M =
[[136 130 130 130 130 130 137 136 130 137 136 131 136 136 130]
 [137 130 130 129 130 129 138 137 130 139 137 130 138 137 129]
 [120 136 136 135 136 136 120 120 136 120 120 136 120 120 137]
 [130 134 134 133 134 133 131 130 135 131 130 135 131 130 134]
 [108 147 146 146 147 147 108 108 151 108 108 149 108 108 149]]
Indices start at 0.
The entry directly above the largest entry?
Answer: 135
The bottom-right entry?
Answer: 149
The entry in row 0 and column 1: 130
The entry in row 2 and column 1?
Answer: 136
The entry at the centre: 120
The entry at row 2, column 0: 120
The entry in row 0 and column 2 is 130
The entry just right of the largest entry is 108
The entry in the top-right corner?
Answer: 130
The largest entry?
Answer: 151
The bottom-left entry?
Answer: 108
The entry in the top-left corner?
Answer: 136
The entry directly below the centre entry -> 130
The entry just left of the largest entry?
Answer: 108
The entry just left of the centre entry: 120
The top entry of the column that holds the largest entry -> 130
The entry at row 1, column 0 is 137

Read these off the row that follows.
1) Find the 3rd entry from the right.
2) Find the minimum.
3) Find the third largest entry.
[150 105 152 104 151]
1) 152
2) 104
3) 150

119  121  145  102  144  128  115  127  126  105  125  137
The third-last entry: 105
Which number is the 1st entry from the left? 119
Which number is the second entry? 121
The fifth entry from the end is 127

X =
[[127 125 124 142 114 128 123 131 140 128 138 120 125]
 [131 129 124 134 120 129 127 132 137 129 130 129 125]
 [124 119 133 129 127 131 130 127 132 128 137 130 137]
 [133 136 126 121 134 127 130 128 122 129 117 134 123]
 [133 128 130 118 130 137 138 132 135 131 124 148 135]
 [121 115 136 127 128 133 132 126 132 128 141 131 142]
 [132 124 132 118 129 139 140 132 138 132 127 150 140]
 [132 132 130 114 137 132 136 128 123 130 117 142 131]
 [134 138 121 131 125 124 125 130 127 128 119 125 116]
 [123 127 132 122 138 125 127 122 115 126 126 124 130]
 [135 131 123 133 117 133 131 135 144 131 128 137 126]
 [118 113 137 128 130 131 130 124 129 127 142 127 143]
 [128 135 129 119 141 122 127 123 110 126 116 125 123]
 [126 128 134 114 142 129 133 123 115 127 121 135 134]
 [135 130 123 132 118 133 131 135 143 131 128 137 126]
 [129 128 130 120 133 131 133 128 127 129 124 137 132]]
Indices start at 0.
Find the entry in the top-right corner.
A: 125
The entry in row 2 and column 0 is 124
The entry directly below the smallest entry -> 115
The maximum -> 150
Find the entry in the bottom-right corner.
A: 132
Find the entry directly above the smallest entry.
A: 129
The entry in the top-left corner: 127
The bottom-left entry is 129
Find the entry in row 1 and column 0.
A: 131
Find the entry in row 0 and column 2.
A: 124
The entry just right of the largest entry: 140
The entry at row 0, column 1 -> 125
Find the bottom entry of the column that holds the smallest entry.
A: 127
Find the entry in row 1 and column 1.
A: 129
The entry directly below the largest entry: 142
The entry in row 1 and column 2: 124
The entry in row 2 and column 1: 119
Find the entry at row 2, column 2.
A: 133
Find the entry just right of the smallest entry.
A: 126

m =
[[129 131 139 133 116 150 128 131 113 155 119 139 131  98 142]
 [119 137 135 130 109 128 130 127 130 127 129 127 132 154 119]
 [133 139 141 135 116 147 123 131 127 144 122 144 130 102 134]
 [127 124 135 123 116 153 119 131 100 148 124 123 129 102 150]
 [123 139 141 145 121 117 127 119 147 124 134 120 129 139 142]
 [136 122 130 133 146 120 126 120 147 129 124 114 119 102 147]
 [124 139 139 145 123 117 127 119 151 124 133 116 128 131 145]
 [133 114 120 103 137 136 129 134 117 131 114 131 122 117 111]]
Indices start at 0.
The entry in the top-left corner -> 129
Report the entry in row 2 and column 0.
133
Report the entry in the bottom-left corner.
133
Report the entry just right of the smallest entry.
142
The entry at row 0, column 2 -> 139
The bottom-right entry -> 111
Report the entry in row 2 and column 2.
141
Report the entry just right of 155.
119
Report the minimum.
98
The entry at row 1, column 0 -> 119
The entry in row 2 and column 1 is 139
The entry directly below 154: 102
Report the entry at row 0, column 1.
131
Report the entry just left of 100.
131
Report the entry at row 1, column 1.
137
Report the maximum.
155
Report the bottom entry of the column that holds the largest entry.
131
The entry directly above 121 -> 116
Report the entry just left of the smallest entry.
131

x =
143  131  147  103  135  155  114  121  129  111  134  121  126  115
121  118  148  147  153  149  118  144  108  137  138  103  129  100
126  137  126  150  121  116  103  117  154  140  137  103  119  121
156  122  138  145  122  109  125  108  154  123  107  121  108  111
101  143  111  135  156  143  147  143  108  138  142  153  111  109
135  138  111  110  139  135  125  128  141  134  133  124  152  140
137  107  109  114  137  144  151  154  143  154  120  151  138  144
112  140  107  148  104  126  105  133  124  142  149  114  116  122
134  131  143  132  143  132  151  122  113  123  135  142  126  155
The largest entry in the first row -> 155
Read off the entry directly below the smallest entry.
121
The top-left entry -> 143
The first entry in the row that holds the smallest entry: 121
Read off the largest entry in the first column.
156
Read off the first entry on the diagonal from the top-right corner.
115
Read off the last entry, reading row by row.
155
Read off the bottom-left entry.
134
Read off the entry just left of the smallest entry.
129
Read off the minimum.
100
The smallest entry in the first row: 103
The smallest entry in the first column -> 101
Read off the second entry on the main diagonal.
118
The second-last entry, reading row by row: 126
Read off the fifth entry, reading row by row.
135
Read off the third entry from the end, reading row by row.
142
Read off the entry directly above 112.
137

[[136 123 132 133 113 150 121 128 118 100 124]
 [129 114 112 142 119 142 128 130 118 113 125]
 [126 134 128 123 135 113 135 131 136 149 132]
 [123 128 133 124 133 127 122 121 127 122 126]]
Counting starts at 0.
The entry at row 2, column 0 -> 126
The entry directly above 149?
Answer: 113
The entry at row 1, column 1?
Answer: 114
The entry just left of the smallest entry?
Answer: 118
The entry at row 0, column 1: 123
The bottom entry of the column that holds the smallest entry?
Answer: 122
The entry at row 1, column 0?
Answer: 129
The entry in the bottom-right corner?
Answer: 126
The maximum?
Answer: 150
The entry directly above 119 is 113
The entry in the bottom-left corner is 123
The entry in row 0 and column 2 -> 132
The entry just right of 134 -> 128
The entry in row 0 and column 0 -> 136
